Below is a small trained network, with its code and all its weights. Each question gives an input and a target symbol and asks what happens when units are switched off, that is, made to give their printed mean instead of their output.

import numpy as np


def w(rows, s, z=0):
    codes = np.array(rows[::2]) - 128.0
    scale = np.full(codes.shape[1], s)
    scale[-1] = z or s
    return codes * scale


def norm(h):
    return h / np.sqrt((h * h).mean(-1, keepdims=True) + 1e-5)


def f(y):
    return y / 2 * (1 + np.tanh(0.7978845608 * (y + 0.044715 * y**3)))


def softmax(a):
    e = np.exp(a - a.max(-1, keepdims=True))
    return e / e.sum(-1, keepdims=True)


def log_softmax(a):
    a = a - a.max(-1, keepdims=True)
    return a - np.log(np.exp(a).sum(-1, keepdims=True))


def net(x, mask):
    ids = ['ΘΛΞΠΦαβγδζημστψω'.index(c) for c in x.split()]
    T = len(ids)
    res = E[ids] + P[:T]
    r = norm(res)
    for j in range(2):
        rows = slice(3 * j, 3 * j + 3)
        q, k, v = (r @ M[0][rows].T for M in (Q, K, V))
        z = softmax(np.where(np.tri(T) > 0, q @ k.T / 3**0.5, -1e9)) @ v
        o = O[0][rows]
        res = res + np.where(mask[j], z, o[:, -1]) @ o[:, :-1]
    y = f(norm(res) @ A[0][:, :-1].T + A[0][:, -1])
    res = res + np.where(mask[2:14], y, B[0][:, -1]) @ B[0][:, :-1]
    return log_softmax(norm(res)[-1] @ U[:, :-1].T + U[:, -1])


Q, K, V, O, A, B = {}, {}, {}, {}, {}, {}
E = w([
[223,22,61],'Θ',
[217,41,102],'Λ',
[214,136,12],'Ξ',
[232,25,106],'Π',
[205,71,122],'Φ',
[225,29,110],'α',
[241,173,25],'β',
[231,170,32],'γ',
[235,112,4],'δ',
[216,78,69],'ζ',
[222,36,107],'η',
[228,28,111],'μ',
[229,28,112],'σ',
[215,43,106],'τ',
[189,232,111],'ψ',
[196,89,124],'ω',
],0.0048)
P = w([
[189,184,125],'0',
[131,83,59],'1',
[137,142,154],'2',
[60,68,52],'3',
[111,121,169],'4',
[7,69,114],'5',
[148,136,192],'6',
],0.014)
Q[0] = w([
[78,109,61],'head 0',
[166,163,180],'head 0',
[134,121,137],'head 0',
[169,115,116],'head 1',
[96,8,91],'head 1',
[118,125,72],'head 1',
],0.017)
K[0] = w([
[41,38,13],'head 0',
[177,254,73],'head 0',
[111,119,247],'head 0',
[82,209,128],'head 1',
[18,108,235],'head 1',
[95,183,233],'head 1',
],0.008)
V[0] = w([
[79,156,121],'head 0',
[97,107,181],'head 0',
[84,71,90],'head 0',
[103,99,2],'head 1',
[178,208,168],'head 1',
[199,39,114],'head 1',
],0.01)
O[0] = w([
[172,171,157,72],'head 0',
[189,135,101,50],'head 0',
[81,156,223,100],'head 0',
[163,222,108,187],'head 1',
[132,1,186,157],'head 1',
[88,156,63,254],'head 1',
],0.0082,0.005)
A[0] = w([
[155,142,141,97],'neuron 0',
[217,130,194,144],'neuron 1',
[135,117,142,91],'neuron 2',
[63,40,78,57],'neuron 3',
[98,130,210,222],'neuron 4',
[172,175,80,81],'neuron 5',
[87,166,23,153],'neuron 6',
[1,142,127,42],'neuron 7',
[124,210,76,252],'neuron 8',
[115,49,211,81],'neuron 9',
[185,94,86,127],'neuron 10',
[183,208,168,78],'neuron 11',
],0.012,0.0036)
B[0] = w([
[88,135,99,119],'neuron 0',
[157,151,2,131],'neuron 1',
[51,77,147,118],'neuron 2',
[55,246,131,211],'neuron 3',
[194,87,183,142],'neuron 4',
[38,71,229,179],'neuron 5',
[254,98,139,255],'neuron 6',
[172,115,34,182],'neuron 7',
[150,110,195,239],'neuron 8',
[169,113,243,161],'neuron 9',
[206,38,130,180],'neuron 10',
[97,168,102,140],'neuron 11',
],0.0076,0.0082)
U = w([
[218,36,116,245],'Θ',
[198,153,181,166],'Λ',
[192,245,166,76],'Ξ',
[126,143,91,44],'Π',
[122,140,91,13],'Φ',
[121,142,75,51],'α',
[9,149,77,171],'β',
[52,33,216,124],'γ',
[117,161,122,52],'δ',
[132,143,107,2],'ζ',
[128,144,94,27],'η',
[8,121,134,170],'μ',
[113,144,57,83],'σ',
[129,141,101,37],'τ',
[122,150,68,61],'ψ',
[126,144,117,14],'ω',
],0.017,0.0038)

Each question gives the input, a string of symbols that net reads in full, and the target symbol t.
The units are the heads (3 rows each of Q, K, V and O) and the neurons (one row each of A and B). Each row of codes is followed by its name. A weight is (code - 128) times the scale printed after its matrix; where a second scale follows, it is the last column's (O, A, B and U).
mask holds one flag per unit, heads first, then neurons. A switched-off unit (its flag False) gives its mean, the last column of its rows in O or B, instead of its output. The means were averaged over made-up inputs and are rounded, as every weight is.
A unit's drop is (log p(t) with every unit on - log p(t) with that unit switched off) / (log p(t) with every unit on - log p(t) with every unit switched off).
The circuit of an input: a set's keep is (log p(t) with only the set's units on - log p(t) with every unit switched off) / (log p(t) with every unit on - log p(t) with every unit switched off). Starting from the 12 units with the biggest drops (on a tie, the unit counted first), units are removed one at a time, each time the one whose removal leaves the highest keep (on an exact tie, the one counted first), for as long as the keep stays at least 0.8.
units of the circuit, in order: the units of the circuit, biggest drop first
most important unit: the unit with the biggest drop
top k neurons: the k neurons with the biggest drops, biggest first
heads that matter: for each layer, one digit per head in row order, 1 if its drop is at least 0.15 and else 0, layers parted by /
input Π η Ξ Λ, target Ξ: heads that matter -> 11
input ψ ζ Φ Π Φ β, target β: units of the circuit, in order -> (neuron 3)
input Π ψ ψ Φ, target γ: heads that matter -> 01
input μ ω Ξ η, target Ξ: units of the circuit, in order -> (head 1; head 0)
input ψ ω β, target Θ: heads that matter -> 00
input Φ ω ω Φ ω Θ, target μ: heads that matter -> 10
input ω σ γ, target Θ: top 2 neurons -> (neuron 10; neuron 7)
input Φ Φ Φ ψ, target β: top 2 neurons -> (neuron 3; neuron 7)
input Φ ψ Φ Θ Φ η, target β: heads that matter -> 01
input ψ μ ψ Λ, target γ: heads that matter -> 01
input ζ ω Φ ψ, target β: heads that matter -> 11
input Φ Φ Φ Ξ, target β: units of the circuit, in order -> (neuron 3; head 0)
input ω τ ω Φ ψ ω γ, target Θ: units of the circuit, in order -> (head 0; neuron 3)
input ψ ω Π ψ ω ω, target μ: most important unit -> head 0
input Ξ Φ ω ω, target μ: heads that matter -> 11
input α Φ ψ Φ, target γ: heads that matter -> 01
input ψ τ ω Λ, target μ: units of the circuit, in order -> (neuron 3; head 0)
input η ψ ω ψ, target μ: heads that matter -> 11
input Φ ψ τ ψ Φ Φ, target β: top 3 neurons -> (neuron 6; neuron 7; neuron 10)
input ψ ψ Φ Φ, target β: units of the circuit, in order -> (neuron 3)
input ω α Φ δ, target β: units of the circuit, in order -> (neuron 3; head 0)
input ψ ω Φ σ, target β: heads that matter -> 00
input Φ ψ ψ δ, target γ: heads that matter -> 01
input Φ Φ Ξ τ ψ, target Θ: top 2 neurons -> (neuron 3; neuron 6)
input ψ δ Φ Φ Φ ω, target β: top 2 neurons -> (neuron 7; neuron 6)
